kebi: [167 160 125 142 114]
gose: [ 77 129  77 129 173]
beluk: [118  84 162  90  81]
bubi: [116  80 104 138 157]
gud: [129  77  77 160 120]
legeb: [185 126 153 125  79]
nudom: [125 103  84 123 162]
Patuv: [ 71 133 154 144 114]
rotop: [172 151 118 144 130]
Nugef: [115 108 150 156 149]
Mome: [ 92  77 160  77 120]
find: [ 77 160  77 120] => Mome
find: [129  77  77] => gud

samo: [129 124  99 130 138 129 140 131 124 140 119 106  80 153 142 134]
Mim: [137 149 129 116  91 107 153 124  95 155 127 127 122 141 145 153]
sofe: [145 111 123 135 110 100  73 131 124  99 130 138 129 140 122 139]
pebez: [137 149 129 116  91 107 153 124  95 155 127 127 122 141 145 139]
find: [124  95 155 127 127 122 141 145 139] => pebez
find: [131 124  99 130 138 129 140 122 139] => sofe
find: [145 111 123 135 110 100  73 131 124  99 130 138 129 140 122 139] => sofe
find: [137 149 129 116  91 107 153 124  95 155 127 127 122 141 145 139] => pebez
find: [130 138 129 140 122 139] => sofe

Rezi: [133 133  97 115 184 142  84 142 100]
ravol: [135 137 103 121 170 147  67 148  92]
Netu: [140 141  92 115 184 161  84 158  93]
tup: [125 147  74 151 152 146  84 142 100]
safum: [127 146  69 141 154 145  84 143  95]
find: [140 141  92 115 184 161  84 158  93] => Netu
find: [121 170 147] => ravol
find: [125 147  74 151 152 146  84 142 100] => tup

bis: [109 119 114 111 120 116 141]
nize: [140 186 124 129 138 121 143]
zedul: [128 137 143 129 138 121 143]
nuzo: [139 128 140 143 129 138 121]
tasiv: [149 163 137 138 134 117 107]
nisa: [115  90 138 137 121 147 142]
katu: [135 120 141 147 130 136 124]
robi: [125 107 124 120 133 148 139]
bele: [147 116 151 147 131 169 123]
find: [137 138 134 117] => tasiv
find: [139 128 140 143 129 138 121] => nuzo
find: [128 140 143 129 138 121] => nuzo

